Here is a tiny trained network, its code and every weight. The questions are about switching its units off for an input and a class, where a switched-off unit gives its printed mean instead of its output.

import numpy as np


def w(rows, s, z=0):
    codes = np.array(rows[::2]) - 128.0
    scale = np.full(codes.shape[1], s)
    scale[-1] = z or s
    return codes * scale


def f(y):
    return np.maximum(y, 0)


def log_softmax(a):
    a = a - a.max(-1, keepdims=True)
    return a - np.log(np.exp(a).sum(-1, keepdims=True))


def net(x, mask):
    res = np.array(x, float).reshape(1, 5) / 4 @ E
    y = f(res @ A[0][:, :-1].T + A[0][:, -1])
    res = res + np.where(mask, y, B[0][:, -1]) @ B[0][:, :-1]
    return log_softmax(res[-1] @ U[:, :-1].T + U[:, -1])


A, B = {}, {}
E = w([
[67,13,206,203,176,115,67,69,209,134],'x0',
[74,102,49,53,188,86,163,204,255,191],'x1',
[223,54,62,213,118,162,118,225,186,47],'x2',
[30,99,55,202,85,80,231,72,118,70],'x3',
[83,26,71,123,44,212,81,149,63,213],'x4',
],0.007)
A[0] = w([
[163,163,206,203,48,166,127,37,38,73,27],'n0',
[175,201,180,138,205,29,148,87,193,2,106],'n1',
[145,130,28,78,43,176,142,161,52,164,134],'n2',
[208,252,95,79,108,87,195,169,122,69,123],'n3',
[244,173,196,28,170,205,13,202,131,193,146],'n4',
[61,22,211,221,154,75,68,28,215,138,96],'n5',
[207,81,97,202,119,180,123,206,141,41,33],'n6',
[71,180,28,143,55,111,207,139,95,74,69],'n7',
[107,47,166,206,189,133,85,125,175,111,93],'n8',
[95,41,108,167,24,203,80,140,85,196,18],'n9',
[213,81,87,185,108,150,162,227,183,77,95],'n10',
[181,162,184,153,187,64,175,126,182,30,46],'n11',
[83,117,42,70,183,84,147,192,221,172,61],'n12',
[193,151,186,212,91,187,97,61,5,39,42],'n13',
[13,198,207,17,145,85,158,17,58,236,123],'n14',
[52,107,44,62,196,83,185,189,197,201,2],'n15',
[78,29,71,124,63,193,83,144,103,185,53],'n16',
[14,88,73,201,65,72,213,77,122,66,69],'n17',
],0.0061,0.002)
B[0] = w([
[164,130,57,50,182,206,114,42,195,57,220],'n0',
[49,102,227,73,215,114,181,155,70,142,233],'n1',
[92,167,152,65,162,76,113,120,51,218,189],'n2',
[107,150,102,63,123,50,68,144,48,244,215],'n3',
[214,39,214,202,28,37,202,84,217,144,240],'n4',
[163,161,42,106,59,45,30,83,11,231,216],'n5',
[35,207,131,192,56,150,51,187,170,87,203],'n6',
[203,76,172,170,33,13,119,78,154,185,189],'n7',
[120,185,72,138,97,65,60,126,47,199,182],'n8',
[51,96,212,44,203,125,188,171,67,101,197],'n9',
[39,190,107,196,46,188,71,215,130,66,204],'n10',
[47,112,220,71,172,155,168,166,70,111,202],'n11',
[170,90,50,53,158,194,104,53,200,78,197],'n12',
[167,103,36,51,189,191,97,22,189,73,233],'n13',
[46,223,122,253,22,205,85,224,176,22,248],'n14',
[143,108,56,74,199,195,83,46,203,57,200],'n15',
[50,92,224,66,195,136,179,165,88,113,191],'n16',
[197,41,217,191,69,50,195,106,190,93,214],'n17',
],0.0062,0.011)
U = w([
[17,250,113,231,22,231,87,229,190,16,76],'0',
[199,91,16,18,217,234,110,25,218,44,67],'1',
[13,74,255,27,236,124,204,183,44,121,43],'2',
[252,18,225,200,13,24,192,83,225,132,119],'3',
[159,206,28,66,83,27,55,123,18,245,149],'4',
[131,136,96,177,125,156,176,161,95,163,254],'5',
],0.0064,0.0037)

Each question gives the input, the list of numbers given to net, and the class t.
The units are the neurons (one row each of A and B). Each row of codes is followed by its name. A weight is (code - 128) times the scale printed after its matrix; where a second scale follows, it is the last column's (A, B and U).
mask holds one flag per neuron, in row order. A switched-off neuron (its flag False) gives its mean, the last column of its row in B, instead of its output. The means were averaged over made-up inputs and are rounded, as every weight is.
A unit's drop is (log p(t) with every unit on - log p(t) with that unit switched off) / (log p(t) with every unit on - log p(t) with every unit switched off).
The circuit of an input: a set's keep is (log p(t) with only the set's units on - log p(t) with every unit switched off) / (log p(t) with every unit on - log p(t) with every unit switched off). Starting from the 12 units with the biggest drops (on a tie, the unit counted first), units are removed one at a time, each time the one whose removal leaves the highest keep (on an exact tie, the one counted first), for as long as the keep stays at least 0.8.
circuit, biggest first: the units of the circuit, biggest drop first
unit that matters most: the unit with the biggest drop
k most important neurons: the k neurons with the biggest drops, biggest first
drop when u is switched off: that unit's drop, to one decimal
input [3,8,-8,0,-3], class 0: 2 most important neurons : n14; n13
input [6,8,-5,1,0], class 1: circuit, biggest first : n15
input [6,-8,-4,1,-4], class 1: 2 most important neurons : n0; n13
input [8,8,-3,-7,4], class 1: 2 most important neurons : n15; n12
input [2,3,6,-2,-8], class 2: 3 most important neurons : n1; n14; n11
input [-5,-1,-2,0,-6], class 2: 4 most important neurons : n1; n5; n11; n8
input [2,-4,1,-7,8], class 2: 2 most important neurons : n9; n16
input [4,2,1,-7,-5], class 3: 3 most important neurons : n4; n9; n16
input [2,5,0,4,1], class 1: 3 most important neurons : n4; n15; n12
input [4,-8,-4,6,4], class 1: 3 most important neurons : n0; n13; n4
input [-2,-4,-1,8,3], class 3: 2 most important neurons : n17; n7
input [8,-4,-7,-5,3], class 4: 2 most important neurons : n5; n10
input [-4,5,6,0,-7], class 2: 4 most important neurons : n14; n1; n11; n3
input [-8,4,4,4,-5], class 4: unit that matters most : n3
input [2,-1,6,-5,-6], class 0: drop when n6 is switched off : 2.2
input [6,-2,-8,5,2], class 0: drop when n14 is switched off : 2.4
input [2,6,5,1,7], class 2: drop when n16 is switched off : 1.5
